12.0 7.0 24.9 10.3 5.8
24.5 -55.6 50.0 21.7 21.6
-46.9 61.5 -3.1 -42.9 -52.0
-> 12.0

38.3 -4.5 33.8 -44.6 -62.1 62.5 -36.1
-4.9 -13.0 53.2 -43.0 -52.6 53.9 -49.6
30.6 -63.1 -62.6 -51.2 31.4 -37.4 -51.7
-> 38.3

-4.0 -4.1 -46.0 66.0 49.1 58.3
-25.9 -24.9 -66.1 55.7 46.0 48.2
37.0 -60.9 19.8 -72.0 -50.0 -64.5
-> -4.0

41.4 -21.1 -40.2 -11.0 -27.9 1.3 -57.7
36.9 -31.3 -43.1 -13.5 -29.5 2.7 -51.8
41.7 -1.3 -62.1 -26.6 -38.9 23.7 -74.7
-> 41.4

52.7 -23.0 -23.0 48.8 -39.9 -23.7 -25.6
8.4 42.5 42.8 -8.6 6.6 42.9 40.6
5.3 -58.8 -57.2 38.2 -29.4 -51.0 -55.3
-> 52.7

-6.9 13.5 -42.7 -64.1 -58.4
-11.4 -2.3 -37.2 -25.6 -39.3
-49.4 23.1 -73.3 -58.4 24.9
-> -6.9

10.3 -19.3 -14.0 -33.2
-59.1 7.2 27.8 22.8
-56.3 -28.6 39.2 49.4
-> 10.3

2.7 -9.3 -55.7 -64.6 -41.3 64.5
67.1 50.2 18.4 15.0 3.7 36.1
42.1 -4.1 -28.1 -42.4 14.1 18.1
-> 2.7
---
29,28,80,64,8,45
15,14,9,8,56,9
15,15,44,19,23,15
Out: 45

77,34,35,30
83,40,36,9
76,69,35,78
Out: 30

21,35,37,38,21,12
3,-18,22,3,37,42
23,5,29,-47,27,18
Out: 12

96,51,140,168,107,135,83
49,109,128,133,136,113,81
121,159,154,246,115,6,178
Out: 83

25,43,38,19,43,33
15,24,6,46,23,23
20,81,13,24,53,18
Out: 33

-12,1,38,-17,-49
-9,-5,-35,-27,-18
-10,-5,17,-22,-41
Out: -49

126,221,118,196
22,86,64,101
95,37,144,41
Out: 196

6,2,4,3,5,8
5,7,5,0,4,4
3,7,7,3,4,3
Out: 8

5,4,4,6,9
5,5,4,4,7
7,4,1,6,3
Out: 9
---
[[0.099, 0.032, 0.079, 0.159, -0.057, 0.093, 0.054], [-0.038, -0.170, -0.198, -0.199, -0.082, -0.020, -0.153], [-0.103, -0.083, -0.060, 0.125, 0.124, -0.101, 0.157]] >> -0.153
[[-148.090, -120.710, -112.826, -63.233, -188.520], [-65.891, 214.297, -146.343, -31.301, 41.612]] >> 41.612
[[-0.20, 0.02, 0.12, 0.13, -0.14, -0.16, 0.14], [0.02, 0.09, -0.13, -0.14, -0.01, -0.15, -0.07]] >> -0.07
[[-71.41, 13.57, -171.78, -71.41, 156.53], [-162.79, -219.64, -212.49, -162.79, -198.29], [-144.73, -89.55, -190.85, -144.73, 70.66]] >> -198.29
[[5.42, 5.29, -0.61, -0.62, -12.54], [10.26, -3.48, -17.95, 12.62, -10.32], [8.04, -1.38, -1.20, -21.97, -15.82]] >> -10.32
[[0.117, -0.129, -0.197, -0.101], [-0.134, -0.103, 0.071, 0.107], [-0.014, -0.188, -0.083, 0.083]] >> 0.107
---
[[-0.076 -0.130 -0.073 -0.072  0.126 -0.055 -0.072]
 [-0.108 -0.029 -0.104 -0.099  0.124  0.047 -0.026]
 [ 0.231  0.051  0.219  0.233 -0.143  0.051  0.138]] -0.055

[[-2.11  0.15  1.01  0.58]
 [-0.94 -2.08  0.17 -0.57]
 [-2.12 -1.32  1.15  0.36]] 1.01

[[ 143.291  -41.565  -31.722  -20.275]
 [   1.198  -18.180 -152.408   31.511]
 [  58.581 -185.751  -56.679 -154.904]] -31.722

[[  50.0  159.9 -126.6  101.8   89.3]
 [ 118.4  207.0 -130.1   96.3   51.4]
 [  51.2  -50.0   54.6   66.6   -3.8]] 101.8

[[  -9.7    7.0  203.8 -153.2]
 [  -7.7   21.0  183.4 -118.5]
 [  -9.4   15.3  193.2 -134.5]] 203.8

[[-0.06  0.12 -0.12 -0.15 -0.01  0.19  0.04]
 [-0.11  0.01  0.00 -0.15  0.01  0.21  0.09]
 [-0.12  0.08 -0.01 -0.18  0.01  0.19  0.11]] 0.19
---
6,6,5,6,5
2,6,5,4,6
4,6,5,6,8
yields 5

359,240,455,785,582,304
211,321,571,756,445,664
536,213,515,881,447,389
yields 756

49,-11,-9,10,6,30
24,1,1,3,-26,-9
-11,12,-2,13,0,9
yields 3

747,187,753,165,761,174
709,227,707,211,719,204
434,503,439,494,437,481
yields 211

474,-678,533,-710,510
384,-571,378,-555,393
-552,355,-528,356,-522
yields 378

3,3,1,4,4,4
3,3,3,4,2,8
3,3,3,4,3,4
yields 4
---
[[2 7 5 4]
 [3 6 3 2]] → 6

[[ 501  498  536  506 -781 -760]
 [ 338  334  370  332  137   72]] → 506

[[34 53 84 18]
 [86 56 28 63]] → 84

[[191 313 664 271 894]
 [496 773 690 623 463]] → 773

[[2 4 6 8 4 2]
 [1 4 5 2 4 5]] → 6

[[ -17   32 -436 -924 -433]
 [-247  111    4  -79  674]] → 111

[[4325 4430 5293 1806 4788 6632]
 [6047 6126 4757 8710 5466 3956]] → 6632

[[  2   7  29 -23  36   3 -18]
 [  4 -14 -37 -45 -11   0 -38]
 [ 34 -16 -25 -28 -22  29   5]] → 34
---
[-157.96  114.87   48.48  -47.16]: 114.87, -157.96

[-0.12 -4.43 13.53 -6.23 -9.86]: 13.53, -9.86

[-1.3  1.2 -0.3 -1.5 -1.4  1.1 -1.2]: 1.2, -1.5

[113.43 -98.79 -45.57 -33.95]: 113.43, -98.79

[[ -82.3   61.3   69.9 -110.4]
 [ 118.0  -76.3    3.8 -155.6]]: 118.0, -155.6

[[-0.02 -0.13 -0.05  0.03  0.07 -0.04  0.19]
 [-0.07 -0.13 -0.06 -0.19 -0.01  0.02 -0.18]
 [-0.03 -0.05 -0.02  0.10 -0.16  0.04 -0.10]]: 0.19, -0.19
---
[[6 6 7 7 5 8]
 [7 5 3 4 3 6]
 [2 3 4 2 3 6]] 6

[[72 22 84 73 87 77]
 [10 75 78 54 89 78]
 [91 18 10 87 81 11]] 22

[[122 116 155 201  50 164]
 [135  10  76 187  78  67]
 [208  77 101 236  88  43]] 116

[[ 44   9 111  70  24]
 [ 91 157  26 164  83]
 [216  40  89 114 209]] 9

[[ 47 -33  -9  21 -48  10  28]
 [ -5  -4  -8   1 -37 -15  -1]
 [ 11  -2  20  15 -17  19   7]] -33

[[81 13 54 24 29]
 [30 81 50 39 33]
 [33 62 70 49 64]] 13
